Below are the code and all the weights of a small trained network. Each question names an input and a class and asks about switching units off, where a switched-off unit gives its printed mean instead of its output.

import numpy as np


def w(rows, s, z=0):
    codes = np.array(rows[::2]) - 128.0
    scale = np.full(codes.shape[1], s)
    scale[-1] = z or s
    return codes * scale


def norm(h):
    return h / np.sqrt((h * h).mean(-1, keepdims=True) + 1e-5)


def f(y):
    return y / 2 * (1 + np.tanh(0.7978845608 * (y + 0.044715 * y**3)))


def log_softmax(a):
    a = a - a.max(-1, keepdims=True)
    return a - np.log(np.exp(a).sum(-1, keepdims=True))


def net(x, mask):
    res = np.array(x, float).reshape(1, 6) / 4 @ E
    u = 0
    for l in range(2):
        y = f(norm(res) @ A[l][:, :-1].T + A[l][:, -1])
        res = res + np.where(mask[u : u + 3], y, B[l][:, -1]) @ B[l][:, :-1]
        u += 3
    return log_softmax(norm(res)[-1] @ U[:, :-1].T + U[:, -1])


A, B = {}, {}
E = w([
[116,90,154,114,131,139],'x0',
[129,59,143,115,129,139],'x1',
[146,109,140,142,187,169],'x2',
[114,87,131,172,80,194],'x3',
[109,122,173,117,126,141],'x4',
[1,155,104,160,173,92],'x5',
],0.008)
A[0] = w([
[167,135,163,207,248,188,30],'L0N0',
[119,158,142,105,46,77,161],'L0N1',
[174,135,145,73,174,3,4],'L0N2',
],0.0076,0.0027)
B[0] = w([
[209,87,111,128,118,9,252],'L0N0',
[115,64,125,83,96,108,235],'L0N1',
[159,170,227,128,142,129,239],'L0N2',
],0.013,0.0021)
A[1] = w([
[214,117,67,3,166,208,10],'L1N0',
[131,101,120,229,47,168,76],'L1N1',
[230,192,161,58,56,255,119],'L1N2',
],0.0074,0.0014)
B[1] = w([
[36,203,63,153,89,126,176],'L1N0',
[232,217,251,49,220,78,185],'L1N1',
[67,128,55,171,147,172,252],'L1N2',
],0.011,0.0045)
U = w([
[115,127,114,156,113,110,255],'0',
[40,125,51,206,132,139,112],'1',
[200,186,222,163,110,109,42],'2',
[176,54,106,157,32,2,64],'3',
],0.0085,0.0039)

Each question gives the input, the list of numbers given to net, and the class t.
The units are the neurons (one row each of A and B). Each row of codes is followed by its name. A weight is (code - 128) times the scale printed after its matrix; where a second scale follows, it is the last column's (A, B and U).
mask holds one flag per neuron, layer by layer. A switched-off neuron (its flag False) gives its mean, the last column of its row in B, instead of its output. The means were averaged over made-up inputs and are rounded, as every weight is.
A unit's drop is (log p(t) with every unit on - log p(t) with that unit switched off) / (log p(t) with every unit on - log p(t) with every unit switched off).
The circuit of an input: a set's keep is (log p(t) with only the set's units on - log p(t) with every unit switched off) / (log p(t) with every unit on - log p(t) with every unit switched off). Starting from all 6 units, units are removed one at a time, each time the one whose removal leaves the highest keep (on an exact tie, the one counted first), for as long as the keep stays at least 0.8.
units of the circuit, in order: the units of the circuit, biggest drop first
top k neurons: the k neurons with the biggest drops, biggest first
k most important neurons of layer l: the k neurons of layer l with the biggest drops, biggest first
input [6,2,8,-2,1,-8], class 1: units of the circuit, in order	L1N0; L1N2
input [6,6,-6,5,-7,-7], class 1: units of the circuit, in order	L1N2; L0N0
input [1,5,5,-5,-7,-8], class 1: units of the circuit, in order	L1N0; L1N2
input [-5,5,-5,-7,3,3], class 2: units of the circuit, in order	L0N2
input [5,-5,-4,-4,3,-7], class 1: units of the circuit, in order	L1N2; L0N0
input [-8,-5,5,6,-8,-6], class 1: 2 most important neurons of layer 1	L1N2; L1N0
input [3,-2,-4,-7,4,4], class 2: 2 most important neurons of layer 0	L0N2; L0N0
input [4,1,-2,-4,-1,-5], class 1: units of the circuit, in order	L1N2; L0N0
input [6,7,8,7,-5,5], class 3: units of the circuit, in order	L0N0; L1N2
input [-1,2,5,7,-1,0], class 2: top 2 neurons	L1N1; L0N1
input [-3,1,7,2,4,6], class 3: top 3 neurons	L0N0; L1N2; L1N0
input [-1,7,8,-4,8,1], class 3: top 2 neurons	L0N0; L1N1
input [-4,7,8,8,-1,2], class 2: top 3 neurons	L1N1; L0N1; L1N2
input [5,-4,-6,-3,5,-6], class 1: 2 most important neurons of layer 1	L1N2; L1N1
input [0,3,-3,6,0,-1], class 2: most important neuron of layer 1	L1N1
input [7,-6,7,-1,4,-6], class 3: 2 most important neurons of layer 0	L0N0; L0N2
input [6,2,6,-4,8,1], class 3: top 2 neurons	L0N0; L1N1
input [7,6,0,8,-1,-3], class 2: top 2 neurons	L1N1; L0N1
input [-5,1,-3,7,8,-7], class 1: top 2 neurons	L1N2; L0N0
input [4,-1,3,2,2,-5], class 1: top neuron	L1N2
